Below are the code and all the weights of a small trained network. Each question names an input and a class and asks about switching units off, where a switched-off unit gives its printed mean instead of its output.

import numpy as np


def w(rows, s, z=0):
    codes = np.array(rows[::2]) - 128.0
    scale = np.full(codes.shape[1], s)
    scale[-1] = z or s
    return codes * scale


def norm(h):
    return h / np.sqrt((h * h).mean(-1, keepdims=True) + 1e-5)


def f(y):
    return np.maximum(y, 0)


def log_softmax(a):
    a = a - a.max(-1, keepdims=True)
    return a - np.log(np.exp(a).sum(-1, keepdims=True))


def net(x, mask):
    res = np.array(x, float).reshape(1, 4) / 4 @ E
    u = 0
    for l in range(3):
        y = f(norm(res) @ A[l][:, :-1].T + A[l][:, -1])
        res = res + np.where(mask[u : u + 9], y, B[l][:, -1]) @ B[l][:, :-1]
        u += 9
    return log_softmax(norm(res)[-1] @ U[:, :-1].T + U[:, -1])


A, B = {}, {}
E = w([
[187,45,95,98,182,113],'x0',
[110,128,120,71,214,82],'x1',
[112,64,188,104,82,2],'x2',
[134,181,89,227,132,70],'x3',
],0.0059)
A[0] = w([
[129,114,89,119,101,173,55],'L0N1',
[133,45,88,140,190,253,100],'L0N2',
[91,86,144,201,142,94,4],'L0N3',
[118,124,139,119,154,245,148],'L0N4',
[100,54,121,118,98,79,86],'L0N5',
[125,104,202,97,125,145,109],'L0N6',
[242,125,167,234,96,145,81],'L0N7',
[162,107,140,73,47,145,155],'L0N8',
[186,144,119,102,126,129,139],'L0N9',
],0.0077,0.002)
B[0] = w([
[60,96,152,80,97,75,161],'L0N1',
[98,99,134,184,122,174,255],'L0N2',
[59,91,168,98,75,133,163],'L0N3',
[28,19,141,85,178,79,251],'L0N4',
[45,68,129,150,42,195,222],'L0N5',
[221,108,163,41,113,138,203],'L0N6',
[111,151,251,136,225,160,223],'L0N7',
[223,159,2,133,128,102,227],'L0N8',
[112,214,177,75,116,160,156],'L0N9',
],0.0055,0.0042)
A[1] = w([
[66,220,76,137,66,121,96],'L1N1',
[187,143,150,64,13,102,84],'L1N2',
[94,67,121,247,118,71,86],'L1N3',
[106,155,108,150,185,168,179],'L1N4',
[104,139,46,120,82,194,50],'L1N5',
[106,161,99,169,89,192,254],'L1N6',
[89,38,86,16,123,34,197],'L1N7',
[118,152,195,2,146,199,209],'L1N8',
[74,67,149,103,201,188,203],'L1N9',
],0.0067,0.0012)
B[1] = w([
[124,102,66,160,201,108,159],'L1N1',
[157,109,66,93,122,56,187],'L1N2',
[55,173,161,9,130,158,178],'L1N3',
[178,116,42,47,207,52,174],'L1N4',
[104,59,170,111,79,37,149],'L1N5',
[218,3,181,23,128,158,170],'L1N6',
[52,213,142,168,123,135,254],'L1N7',
[212,184,221,179,165,121,214],'L1N8',
[117,170,137,180,52,118,228],'L1N9',
],0.0059,0.0072)
A[2] = w([
[126,141,183,91,109,19,115],'L2N1',
[55,132,2,111,139,105,223],'L2N2',
[111,139,196,103,103,161,76],'L2N3',
[231,95,114,146,71,73,111],'L2N4',
[165,174,162,146,171,235,154],'L2N5',
[192,112,81,113,33,120,247],'L2N6',
[168,188,207,124,67,45,83],'L2N7',
[113,41,195,133,60,144,194],'L2N8',
[84,67,174,101,105,92,94],'L2N9',
],0.0079,0.0013)
B[2] = w([
[148,131,182,162,163,178,254],'L2N1',
[154,131,105,76,28,55,184],'L2N2',
[162,130,119,149,131,121,215],'L2N3',
[155,181,53,130,81,90,180],'L2N4',
[2,166,168,79,45,69,209],'L2N5',
[124,221,127,84,185,28,189],'L2N6',
[146,57,102,150,154,217,254],'L2N7',
[212,114,99,179,160,155,253],'L2N8',
[112,111,78,132,161,196,225],'L2N9',
],0.0076,0.006)
U = w([
[187,108,163,193,142,232,87],'0',
[35,180,194,89,102,93,38],'1',
[253,184,56,96,98,59,254],'2',
],0.011,0.00099)

Each question gives the input, the list of numbers given to net, and the class t.
The units are the neurons (one row each of A and B). Each row of codes is followed by its name. A weight is (code - 128) times the scale printed after its matrix; where a second scale follows, it is the last column's (A, B and U).
mask holds one flag per neuron, layer by layer. A switched-off neuron (its flag False) gives its mean, the last column of its row in B, instead of its output. The means were averaged over made-up inputs and are rounded, as every weight is.
A unit's drop is (log p(t) with every unit on - log p(t) with that unit switched off) / (log p(t) with every unit on - log p(t) with every unit switched off).
The circuit of an input: a set's keep is (log p(t) with only the set's units on - log p(t) with every unit switched off) / (log p(t) with every unit on - log p(t) with every unit switched off). Starting from the 12 units with the biggest drops (on a tie, the unit counted first), units are removed one at a time, each time the one whose removal leaves the highest keep (on an exact tie, the one counted first), for as long as the keep stays at least 0.8.
circuit, biggest first: the units of the circuit, biggest drop first
unit that matters most: the unit with the biggest drop
top k neurons: the k neurons with the biggest drops, biggest first
k most important neurons of layer l: the k neurons of layer l with the biggest drops, biggest first
drop of u: that unit's drop, to one decimal
input [6,1,-8,4], class 2: unit that matters most -> L1N4
input [-8,7,-6,7], class 2: circuit, biggest first -> [L1N4, L2N2]
input [-3,0,-7,2], class 1: top 3 neurons -> [L0N8, L1N2, L2N8]
input [-6,-3,8,0], class 2: circuit, biggest first -> [L1N2, L0N4, L2N5]
input [-7,-4,1,-8], class 2: circuit, biggest first -> [L0N8, L1N2]
input [-5,0,-8,4], class 1: 2 most important neurons of layer 2 -> [L2N8, L2N5]
input [2,-7,2,0], class 2: 3 most important neurons of layer 0 -> [L0N8, L0N4, L0N2]
input [-1,-3,-6,2], class 1: 2 most important neurons of layer 0 -> [L0N7, L0N5]
input [2,3,-6,-6], class 1: top 3 neurons -> [L2N5, L0N5, L2N7]
input [-7,-8,-2,6], class 1: top 2 neurons -> [L2N5, L0N7]
input [2,4,-4,2], class 2: top 2 neurons -> [L1N4, L0N7]
input [-2,6,3,-1], class 0: top 2 neurons -> [L2N7, L2N5]
input [-8,0,6,-7], class 2: 2 most important neurons of layer 0 -> [L0N4, L0N8]
input [7,-8,6,-4], class 2: unit that matters most -> L0N8
input [4,-7,1,-8], class 2: top 2 neurons -> [L0N8, L2N6]
input [-4,3,-6,-3], class 1: top 2 neurons -> [L0N5, L2N7]
input [0,2,1,2], class 1: 2 most important neurons of layer 0 -> [L0N7, L0N8]
input [5,-7,6,2], class 0: top 2 neurons -> [L0N7, L1N3]
input [-1,4,2,-5], class 0: drop of L2N7 -> 0.2
input [-6,-5,-7,4], class 1: drop of L2N5 -> 0.3
input [0,4,-3,-7], class 1: unit that matters most -> L2N5
input [-2,4,-4,-6], class 1: drop of L2N5 -> 0.1
